In the rows, 128 means zero.
Facts:
klegivek (θ goze) (φ nesem) (ω gavor) (π zefin)
giter (θ ruplir) (φ sasik) (ω drani)
lisku (θ vigostin) (ω denus)
fluve (θ topur) (φ tiflem) (ω kelen) (π brobis)
brifur (θ fibrek) (π drobri)
gelisil (θ flazak) (ω giklur)
faror (θ sino) (π flugus)
bruzon (φ trisek)
feflas (φ vunan) (ω sosom)
befir (θ zepledra) (ω gebik)
plunar (θ brudro) (ω brifur) (π busku)
brobis (θ ruplir) (ω klogru) (π grodes)
drani (θ sosom)
bekel (θ flazak) (φ mazan)
bruflom (θ skubro) (ω klesol)
medridrar (θ flazak) (ω drofluvor)
plifluto (ω pudro)
tilik (θ fibrek) (ω vobredror)
brogral (θ bruzon) (ω stiflovul)
tipe (θ flolu) (π ginek)
pagunem (θ skubro) (φ kimu) (ω bokle) (π pline)
klogru (ω zepledra)
liklo (θ flolu) (ω kirus) (π vovos)
flonol (θ brudro)
giklur (φ flugus)
kimu (θ goze) (φ poti)
putron (θ fibrek) (φ vobredror) (π voflum)
depu (θ topur) (φ nimok)
klevodri (θ lepok) (φ fibrek) (ω fitrur)
plubrom (θ klastom) (φ fafu) (ω dribiskal)
flakal (θ fafu)
klesol (θ zepledra) (φ denus) (ω skubro)
ruplir (φ pline) (ω treplu)
zome (φ plubrom) (ω tilik)
sovek (θ gridran) (ω driflevun)
sosom (ω naru)
klastom (ω stuvor)
dagror (θ kirus) (φ depu) (ω pagunem)
plelo (θ gridran) (φ kati)
flesil (θ zepledra)
drobri (θ brudro) (π drani)
mistal (θ flazak) (φ gridran)
rabeva (θ drofluvor)
stuvor (θ geklun)
nesem (θ feflas) (φ truskol) (ω deflabren)
pledruskis (θ lepok)
tofil (θ plifluto)
grodes (θ gridran) (π dribiskal)
togrim (θ giklur)
navir (θ giklur) (ω brudro) (π pigrupli)
briropar (θ poti) (ω faror) (π klegivek)
bokle (θ poti) (ω giter)
ludrim (θ goze)
bratupom (θ bruzon) (ω petis)
kati (θ ruplir) (ω goze)
driflevun (θ petis)
tofivam (θ voflum) (ω nesem)
gebik (θ lepok) (ω tofil)
tripas (θ voflum)
flasko (θ flolu) (ω feben)
tranodal (θ klastom) (ω plifluto) (π vigostin)
pline (θ goze) (π pizak)
truskol (θ bruzon)
tiflem (θ topur) (φ bitor)
petis (ω fluve)
gutem (θ voflum) (φ bruflom) (ω muklorem) (π vunan)
naru (θ skubro)
netevol (θ feflas) (φ fitrur) (ω klere)
treplu (θ brudro) (ω sovek) (π putron)
ginek (θ sosom) (ω stufluk)
klere (θ vigostin) (φ deflabren)
stiflovul (θ bruzon) (ω plelo)
bretrim (θ fafu) (φ grakobe) (ω gaster) (π treplu)
fibrek (φ flubrin) (π geklun)
fafu (φ bristim) (π gutem)
pigrupli (θ voflum)
dribiskal (θ fafu) (φ ludrim) (ω fotrur)
bavus (θ flolu)
druvik (θ kirus) (ω voflum) (π plubrom)
zepledra (φ bedram) (ω galol) (π briropar)
flebra (θ fafu)
topur (π druvik)
galol (θ petis)
fivar (θ petis) (ω lepok)
goze (ω pigrupli) (π bruflom)
geklun (φ tubro) (ω drobri)
stotres (θ klastom) (ω brastudram)
trisek (θ kirus) (ω busku) (π nimok)
flugus (θ voflum) (φ staflom) (π klogru)
buplon (θ petis) (ω lubir)
flubrin (θ feflas) (φ tegol) (ω flonol)
gunu (θ petis) (φ bekel) (ω flasko)
brastudram (θ sosom) (ω ruplir)
poti (ω vigostin)
pudro (θ poti)
mazan (θ sino)
vunan (θ lepok) (φ gavor) (ω ribru)
fitrur (θ fafu) (φ giter)
denus (ω gutem)
stakisto (θ zepledra)
nimok (θ brudro) (ω fibrek) (π fligredril)
gaster (θ klogru) (ω depu)
magri (θ feflas) (ω fafu)
fligredril (θ gridran) (φ fotrur) (π zepledra)
dotobal (θ sino) (φ busku) (ω brobis)
busku (θ kirus) (φ fluve) (π muklorem)
fotrur (θ fibrek)
gavor (θ bruzon) (ω nimok)
tegol (θ vigostin) (φ feflas) (ω bratupom)
muklorem (θ denus) (ω dotobal) (π magrem)
tubro (θ topur) (φ gunu)
plebrigim (θ poti) (ω pebi) (π fafu)
befe (θ denus) (ω ginek)
flolu (ω befir) (π bitor)
tezu (ω flubrin)
sasik (θ brudro)
staflom (θ flolu) (φ dribiskal)
ribru (θ ruplir) (ω flesil)
zefin (θ topur) (ω bruzon)
kelen (θ zepledra) (π sino)
braflir (θ skubro)
bedram (θ klastom) (φ tilik) (π tranodal)
pebi (θ flolu) (φ pizak) (ω bitor)
bukil (θ plifluto) (π plefo)
plodrek (θ kirus)
magrem (θ gridran) (φ pagunem) (π brifur)
vobredror (θ denus) (φ tofil)
sino (π lepok)
kirus (ω tegol)
feben (θ fibrek) (π naru)
vovos (θ voflum)
gridran (ω zome)
vigostin (ω flazak) (π brudro)
plefo (θ denus) (π pagunem)
lubir (θ ruplir) (ω navir)
bristim (θ giklur)
gritik (θ plifluto)
bitor (θ lepok) (φ klesol) (ω medridrar)
pizak (θ vigostin) (φ brobis) (π liklo)
grakobe (θ skubro)
stereple (θ tezu) (φ bukil)
stufluk (θ feflas) (φ zome) (ω plodrek)
brisam (θ klastom) (ω bedram)
deflabren (θ vigostin) (ω fivar)

Known rows:
[114 165 130 134  95 151 123 130 128  70 100 142 121 224 145 137 155 181
  24  90 135 154 176 167 170 153 142 116] -> brobis
[151 148 159 160  93 178 126 123 114  68 100 132 103 251 142 135 151 177
  79  43 123  80 152 162 133 123 144 101] -> klogru
[118 143 117 131 136 138 133 130 138 135 127 133 137 132 126 128 124 124
 123 149 111 156  36 131 128 119 115 106] -> plelo
[132 131 130 119 139 131 136 142 141 132 124 139 139 139 106 123  96 127
 128 153 138 116  81 118 130  91 130 123] -> tofil
[146 133 131 116 141 129 136 140 142 129 120 140 142 138 110 126 105 121
 141 167 133 129  89 121 138 102 131 100] -> vobredror
[129 116 109 151 122 121 135 148 138 124 135 130 150 146 152 118 139  97
 165  94 116 121 151 142 103 110 133 119] -> bitor
[140 125 148 130 155 162 133 113 127 137 129 127 115 120 122 129 122 129
 134  90  92  96  24 124 125  92 133  71] -> fibrek
[132 131 128 118 142 131 137 142 142 136 125 139 141 133 106 122  91 124
 134 156 139 125  79 115 128  90 130 125] -> driflevun
[103 131 122 137 146 153 146 134 141 132 128 140 148 141 130 124 124 124
 101 114 115  76 111 108 131 116 144 133] -> faror
[112 127 109 121 128 120 129 130 138 122 153 133 151 137 148 132 148 110
 137 117 126 119 166 147 109 127 135 110] -> tiflem
[113 119 114 138 122 115 126 126 120 129 129 122 130 110 146 127 146 122
 131 111 131 115 208 115 125 160 136 159] -> befe
[136 118 127 115 134 110 129 140 134 140 128 129 132 105 113 123 105 117
 145 148 143 131 131 121 129 109 130 141] -> bratupom
[171 142 185 106 153 156 125 138 121 118 146 131 135 155 113 101  30 124
 160 120 131 157 115 110 111  78 115 127] -> voflum
[ 82 130 123 150 118 111 132 124 148 132 127 149 120 119 130 108 154 133
 144 123 119  34 175 121 113 145 131 144] -> flasko
[150 155 166 131 102 173 122 109 117  68 111 137 107 235 144 143 158 180
  65  76 123 103 177 168 148 147 144  73] -> zepledra
[134 125  91 119 116 151 138 110 124 143 111 126 153 144 144 134 138 123
 120 120 146 142 132 127 132 146 147 135] -> sasik
[116 134 118 135 125 126 125 129 128 135 128 122 125 117 130 130 136 128
 115 126 120 162  77 137 131 130 113 141] -> truskol
[145 126 122 111 137 103 120 141 131 129 108 133 125 109 120 122 111 126
 146 133 134 168 119 110 152 113 145  94] -> flubrin
[119 135 118 129 130 127 132 124 132 128 129 134 142 129 142 122 132 121
 133 136 125 122 168 115 130 152 135 124] -> fligredril
[138 112 148 129 125 139 123 101 108 130 147 119 115 122 142 125 137 130
 157  90 128  63 213 118 103 149 136 138] -> poti
[114 116 117 142 122 115 128 130 122 128 125 122 130 110 146 123 147 118
 128 100 129 117 206 119 128 153 138 163] -> tranodal

Rows:
No name comes twice in this set of rows, the named rows included.
[151 106 162 114 142 140 130 119 121 129 143 122 109 123 104 141 125 135
 138 114 135  55 128 124 117  96 138 114] -> goze
[136 131 101  98 116 157 139 105 127 149 113 131 161 125 146 113 100 114
 127 105 142 181 161 143 142 148 140 145] -> treplu
[117 172 125 145 101 163 125 140 136  76  96 139 115 232 128 148 152 183
  12 103 119 174  33 179 168 115 123  98] -> galol
[ 90 117 116 146 109  84 116 120 135 146 138 128  98  69 127 122 172 129
 154 136 119 100 145 144 112 155 107 154] -> liklo
[134 132 141 155 152 125 129 158 118 115 129 110 135 116 134 134 120 108
 112 144  98 205  91 112 142 134 106 136] -> flugus
[132 115 145 145 135 157 133 112 117 129 140 124 120 145 133 126 136 131
 154  91 120  34 150 107  96 123 140 124] -> sino
[120 144 126 147  84 129 117 133 116  67  97 126 106 202 152 150 190 175
  32  71 137 155 228 170 171 169 146 135] -> lisku
[187 119 140 105 123 175 139 112 123 142 117 129 135 168 110 123  80 127
 174 116 149 105  61 135 109  78 137 101] -> brudro
[100 129 115 137 150 144 141 135 140 149 136 129 136 109 117 131 126 119
 107 135 108 113  19 118 123 103 122 128] -> kelen
[138 117 145 127 145  92 116 162 111 116 141 109 128  97 124 134 103 114
 121 139 140 195 186 104 136 124 125 167] -> tofivam
[132 127  93 111 117 151 137 106 125 146 116 128 153 136 143 132 132 123
 119 122 146 147 142 128 133 148 147 135] -> nimok

The same elements again, as new rows of numbers:
Known rows:
[140 145 126 121 125 126 152  68 112 142 120 124 122 155 136 133 166 167
  69 144 109 154 130  98  90 110 117  80 132 143 135 116 129 135 189 137
 166 127 140 171  96 143] -> giklur
[121 151 136 134 130 131  90 133 119 103 124 149 119 101 119 116 126 107
 148 136 129 137 155 158 139 117 138 165 153 136 110 136 138 121 141  93
 106 139 140 121 113 130] -> medridrar
[122 153 136 131 129 132  97 137 126 103 122 151 118 106 115 115 123 110
 148 141 124 137 156 158 135 113 143 160 147 131 112 140 137 122 134  99
 113 141 140 124 117 133] -> gebik
[132 133 130 118 138 127 109 150 123 127 114 157 116 102 103 126 115 122
 154 143 114 132 143 149 110 125 130 157 140 132 123 132 143  98 132 104
 119 145 149 124 134 151] -> druvik
[136 167 117 144 152 160 139  92 145 134 142 124 102 123 102 109 171 152
  90 158 102 164 145 143 135 111 118 124 152 125  88 133 114 122 132 111
 141 135 159 166 103 141] -> tezu
[133 159 138 139 119 140  94 156 132 113 121 157 102 122 114 109 129 114
 151 133 120 135 151 159 142 125 150 168 140 133 110 148 141 132 142 100
  91 137 143 128 121 149] -> tilik
[122 151 140 128 125 131 101 141 126 109 118 152 117 113 115 119 123 112
 147 145 122 133 154 153 128 115 144 156 141 129 116 140 136 124 133 107
 119 142 136 126 119 135] -> magri
[124 134 138 117  98 110 129 129  95 127  96 163 129 147 138 133 126 121
 125 130 129 127 132 132 104 126 162 135 104 145 160 130 149 140 194 141
 123 119 127 124 108 141] -> mazan
[159 136 132  87 113 149 134 141  99 161  66 155 118 139 126 154 111 128
 119 122 146 121 138 137  87 172 155 145  94 134 172  81 147 108 194 139
 118 116 122 132 125 124] -> pline
[132 134 140 110 101 109 118 124  92 114 102 158 133 147 145 137 123 124
 128 132 133 124 136 113  90 120 150 131 112 145 157 127 145 141 188 135
 131 130 124 132 112 142] -> tiflem
[126 131 143 115  98 106 120 126  94 122 101 157 135 144 145 138 124 126
 127 131 127 128 133 121  94 118 153 129 115 144 159 128 149 140 187 134
 134 124 121 129 111 138] -> flesil
[138 104 110 101 146 192 100 147 173  86 128 207 138 165  61 154   4 152
 125 142  82 146 170 209 161  50 216 147 117  59 158 150 168 135  44 166
 198 149 164 214 112 210] -> bratupom
[126 133 144 114  99 105 120 126  96 122 100 159 134 145 146 138 124 126
 127 131 128 128 135 120  93 119 154 128 113 142 159 127 146 141 186 133
 135 123 122 129 110 137] -> stuvor
[121 153 138 132 132 136  94 137 127 102 124 150 115 104 112 114 123 108
 152 142 125 138 159 161 138 112 139 167 150 129 107 142 134 121 130  94
 112 142 140 125 118 132] -> lubir
[145 136  96 125 164 198 139  96 174 119 147 157 115 156  69 133  97 177
  75 154  77 170 154 177 154  72 164 117 136  82 115 138 135 131  77 149
 189 143 176 222  98 189] -> kirus
[113 122 146 104 112  98 121 129  83 147  99 156 115 124 130 148 116 131
 120 126 119 107 123 105 103 122 136 134 102 129 178 106 158 124 187 123
 135 138 140 134 135 150] -> tipe
[123 134 138 117  98 109 129 129  96 127  97 162 132 146 139 134 127 123
 126 129 129 129 130 132 104 127 163 136 103 141 161 130 149 139 192 140
 127 117 125 124 108 138] -> bristim
[138 140 141 115  93 115 119 135  98 122  98 162 120 161 141 129 126 123
 126 124 129 123 132 119 103 130 158 131 109 150 159 130 154 144 201 137
 110 128 128 131 109 157] -> fotrur
[134 117 134 103 109 100 126 134  94 142  98 161 132 135 132 146 116 135
 136 127 121 127 124 118  75 131 140 131 114 144 165 118 155 115 185 130
 132 128 135 128 126 151] -> faror
[180 169 137 130  95 126 174  94 128 146 150 132 135 141 104 161 158 172
  80 134 122 162 129 122  68 115 120  93 132 182 117 118 101 139 197 143
 155 114 143 164  82 159] -> brudro
[128 108 116 107 143 182 101 146 176  96 122 199 137 154  66 147  16 148
 126 137  80 150 170 215 167  53 211 140 124  67 157 149 171 128  54 158
 192 144 159 202 112 199] -> tegol

Rows:
No name comes twice in this set of rows, the named rows included.
[130 138 129 119 139 130 103 146 123 121 117 153 115  98 104 124 119 118
 157 139 119 135 146 154 119 126 129 164 148 132 119 132 142 101 132  97
 112 143 151 125 129 146] -> navir
[113 152 142 131 126 128 101 142 134 114 113 150 119 105 113 114 123 111
 149 141 118 139 159 165 140 111 144 151 150 130 117 141 144 118 133 101
 118 137 136 121 118 133] -> flubrin
[151 123 109 134 138 126 166  91 101 180 127 143 120 140 119 139 157 175
  82 147  91 157 104 105  77 127 118  87 122 146 135 113 131 106 190 139
 165 124 154 156 114 165] -> fafu
[105 159 124 134 171 150 133  91 120 164 143 119  71  96  87 122 165 154
  72 150  94 129 132 118 162 109  97 131 131 102 117 101 128 111 138  91
 139 158 182 171 137 156] -> flolu
[125 158 127 141 131 142  94 139 119  99 126 154 109 103 111 109 130 103
 149 134 134 138 154 167 152 124 144 175 149 139 104 137 138 120 149  92
  86 137 147 119 112 138] -> deflabren
[127 154 131 133 136 138  86 131 113  91 130 148 116 100 116 115 126 103
 151 137 136 136 157 154 140 117 132 173 156 138 103 137 135 118 142  86
  98 146 144 121 112 135] -> bitor
[114 149 149 126 125 122  94 135 134 112 113 146 124 104 121 119 118 115
 149 143 116 138 162 153 126 101 136 139 157 132 119 139 143 116 130  97
 133 141 131 125 122 127] -> klevodri
[146 149 143  89 104  81 143 137 129 120  98 154 141 135 116 182 114 133
 158 115 136 136 124 121  53 137 130 135 124 144 175 130 149 125 192 130
 127 127 154 142 113 162] -> drobri
[127 165 120 147 148 155 140  95 152 141 134 121 103 120 100 107 171 151
  91 154  96 166 147 155 141 112 121 117 156 127  90 134 121 117 135 109
 138 132 158 161 103 139] -> feflas
[135 129 127 136 145 129 106 156 117 134 126 167 114  90 101 123 107 120
 162 149 107 135 140 151 112 120 127 152 145 137 112 136 138  90 130  98
 121 152 149 116 140 158] -> tranodal
[126 136 140 120  99 102 110 116  83 122 105 153 136 135 151 137 132 121
 130 120 137 131 132 120  99 125 145 135 124 153 154 121 149 137 203 121
 120 119 123 121 103 130] -> driflevun
[146 157 141 109 122 117 122 157 145 116 124 152 125  97  87 152 111 123
 169 134 128 139 147 155  92 126 123 161 147 143 122 136 131 106 137 103
 115 141 158 132 124 158] -> plunar
[122 153 134 137 133 135  87 132 118 100 128 149 118  96 115 113 127 105
 151 135 130 140 157 162 144 115 135 169 158 136 104 138 137 118 139  86
 101 139 141 120 113 130] -> bokle
[143 146 126 119 123 129 149  70 114 140 120 125 120 160 137 131 167 164
  69 143 108 150 131  94  88 111 118  78 133 145 135 116 131 137 193 136
 161 129 142 173  95 148] -> bruzon

Now the same elements, written a new way:
Known rows:
[113 146 180 172 168 142  99  97 121 117 157 135 154  73 136  82 149 122
 112 126  86 125 116 129 122 143 139 114 125 142 136  95 215 146 100 161
 110  98 145 117 138 117  88 133] -> pizak
[151 105 119 112 109 152 109 140 124 106 143 148  91 104 112 112 142 120
  97 121 125 100 125 144 111 110 112 141 125 110 146 171 136 120 122 108
 126 125 122 123 121 127 104 127] -> togrim
[134 159 112 158 105 123 129 155 112 127 136 172 130 120 113 130 130 109
  86  93 121 136 105 132 101 131 100 102 155 135 120 132 137 161 143 102
 135 137  89 134 137 139 114 122] -> klesol
[116 112 188 184 160 106 106 124 109 128  74 135 142 111 115  90 150 151
  88 116 155 145 115 135 120 108 127 116 129 118 183 172 182 141 100 131
 144 102 155 173 111 131 140 111] -> gunu
[162 118  95  69  88 174 115 142 135 101 174 157  72  77 117 129 125 112
 128 109  97 136 119 154 111 148 115 164 150 104 114 143 124 112 113 111
 109 148  92  99 128 119  90 131] -> drani
[141 161 144 152 123  83 141  98 115 136 105  78 146 155 144 161 201 136
  84  95 163 106 130  96 117  84 159  77 112 119 144 116  89 138 150  82
 140 102 128 131 147 158 127 161] -> flolu
[125 135 166 155 160 138 103 109 120 119 147 132 144  83 145  87 150 115
 127 122 103 133 115 109 113 143 140 116 113 139 137 105 206 131  96 154
 113  97 132 111 129 120 104 130] -> plefo
[148 106 121 110 107 147 103 146 124 103 143 147  93  99 110 112 141 122
  98 122 121  99 123 143 110 114 116 143 126 115 144 168 136 118 122 108
 129 126 119 120 122 129 103 129] -> stiflovul
[129 124 130 126 108 103 154 183 106 154 189 212 108 106 127 106 109  72
 116 107 110 170  96 150 106 184  71 142 144 142 120 130  92 146 131 119
  80 152 138 109 132 119 115 120] -> pigrupli
[143 148 126 186 127 107 158 140  95 146 148 180 116 133 111 130 135  94
  94 116 113 134 133 121  73 131 108  97 131 157 149 129 158 165 156 113
 113 146  86 143 124 117 100 133] -> fluve
[126 114 188 168 150 114  63 154 112  86  78 150 188  91 132  86 162 128
 114 124 164 141  79 139 138 125 115 118 130 108 124 155 140 106  69  71
 136  73 126 137 121 162 137 114] -> tofivam
[161 133  92  61 107 170 131 101 142 120 194 138  92  93 118 133 147 129
 122 146 116 143 103 143 144 129 115 171 147 112 114 126  64 101 146 107
  94 146 104  93 145 110  93 153] -> lepok
[125 150 124 119 168 150 154  86 134 168 169 154 108  96 125 112 125 135
 122 140 135 217 103 127 144 144 128 168 141 144 151 129  93 130 133 157
  80 151 136 135 124  82 125 133] -> bruzon
[133 146 125 146 100 106 139 157 112 132 130 156 125 124 115 127 130 118
  90  86 120 134 106 137 101 133  97 112 158 122 124 129 135 153 142 117
 132 139 117 132 135 137 124 124] -> mistal
[113 139 142 139 166 149 118 123 140 153 112 135  89 106 124 108 148 123
 101  64 142 187 144 107  92 134 165 123 101 130 167 155 150 143 101 153
 127 108 148 146 109 134 127 116] -> flasko
[151 111 117  76 113 160 129 119 124 120 208 173 113  95 118 116 147 111
 122 166 127 148 100 158 153 144 100 177 142 123 122 143  32  98 124  87
  69 139 125  96 139 104  84 152] -> voflum
[134 139 135 145 171 125 133  88 129 155 141 126 128 110 136 107 145 141
 115 149 162 183 103 111 145 119 129 143 121 136 162 147 106 115 121 128
 104 125 144 139 125 106 147 133] -> petis
[130 138 140 140 155 138 103 136 128 120 115 142 126  90 132 101 133 130
 121  97 135 165 102 123 117 135 123 137 128 130 134 143 165 125 102 134
 129 110 125 133 108 124 137 114] -> gavor
[157 105 157 127 114 148 122 128 107  95 129 144 104 103 105 121 149 120
 106 127 101  96 148 141  92 115 123 139 126 123 153 142 155 125 130 110
 113 129 111 127 114 114  72 146] -> putron
[141 177 108 154  94 137 111 150 117 109 134 164 146 118 112 137 139 117
  94  93 116 140  92 141 106 138 107  98 166 124  98 117 135 155 139  82
 145 128  54 118 143 156 105 125] -> bitor
[132 144 117 100 144 167 115 138 137 135 152 168  99  75 124 102 120 115
 140  97 105 204  97 128 119 171 117 159 138 128 124 124 152 118 111 154
 109 133 113 114 121 114 123 111] -> galol

Rows:
No name comes twice in this set of rows, the named rows included.
[154 123 161  93 144 135 143 105  96 106  99 149 126 148  93 158 196 143
 105 158 115 116 124 101 120  91 131 180 110 143 149 137  69  88 228 107
 129 136  89 124 127  96  78 175] -> zepledra
[117 143 159 195 129  83 133 126 111 146 132 106 123 142 139 117 184 105
  63  75 127  72 160 103  76 102 149  55  91 143 160 124 176 175 126 130
 136  90 162 132 144 155 111 145] -> liklo
[151 106 167 108 136 139 124 148  95  94  84 172 109 134  90 136 178 121
 105 121  93 101 136 108  88 110 125 169 102 138 146 150 133 102 199 120
 139 132  90 126 108 107  73 151] -> fligredril
[126 117 146 104 104 164 110 122 135 116 112 127  72 109  97 132 161 133
  80  75 106 118 162 157  98 119 155 134 131 103 166 165 126 147 122 120
 134 124 132 138 125 138  78 139] -> staflom
[156 142 161 156  97  82 105 154  96  91  87 112 166 128 134 139 173 122
 108  89 125  82 100 110 103 105 120  78 135 112 113 111 160 126 134  80
 159  96  95 119 140 163 124 138] -> plebrigim
[133 156 132 137 106 108 139 140 120 143 121 131  94 126 131 143 165 103
 101  51 115 130 147 105  76 132 146  88 119 127 134 109 136 156 141 121
 132 125 117 119 135 154 105 140] -> tipe
[116 139 170 168 163 141  93 101 126 119 174 129 149  77 146  76 147 110
 118 132  90 115 112 118 118 140 134 110 112 144 130  97 212 135  92 164
 109  87 146 102 142 124  97 131] -> pline
[117 151 185 161 150 151  79  95 126 100 148 125 167  66 136  95 150 129
 117 117  77 126 105 132 127 147 137 113 139 131 116  80 214 136  99 150
 123  87 125 105 145 132  80 134] -> pagunem
[118 108 153 225 146  54 177 153  91 186 111 158 100 162 110  97 128 112
  43 116 169 105 149 126  81  89  91  95 110 150 205 201 158 180 140 134
 121 138 190 188 110 106 151 117] -> netevol
[117 115 189 176 157 113  98 121 110 118  71 128 148 106 112  97 155 151
  91 107 147 143 108 137 120 109 132 119 134 111 176 165 179 136 101 126
 148  99 147 169 113 136 137 113] -> plubrom

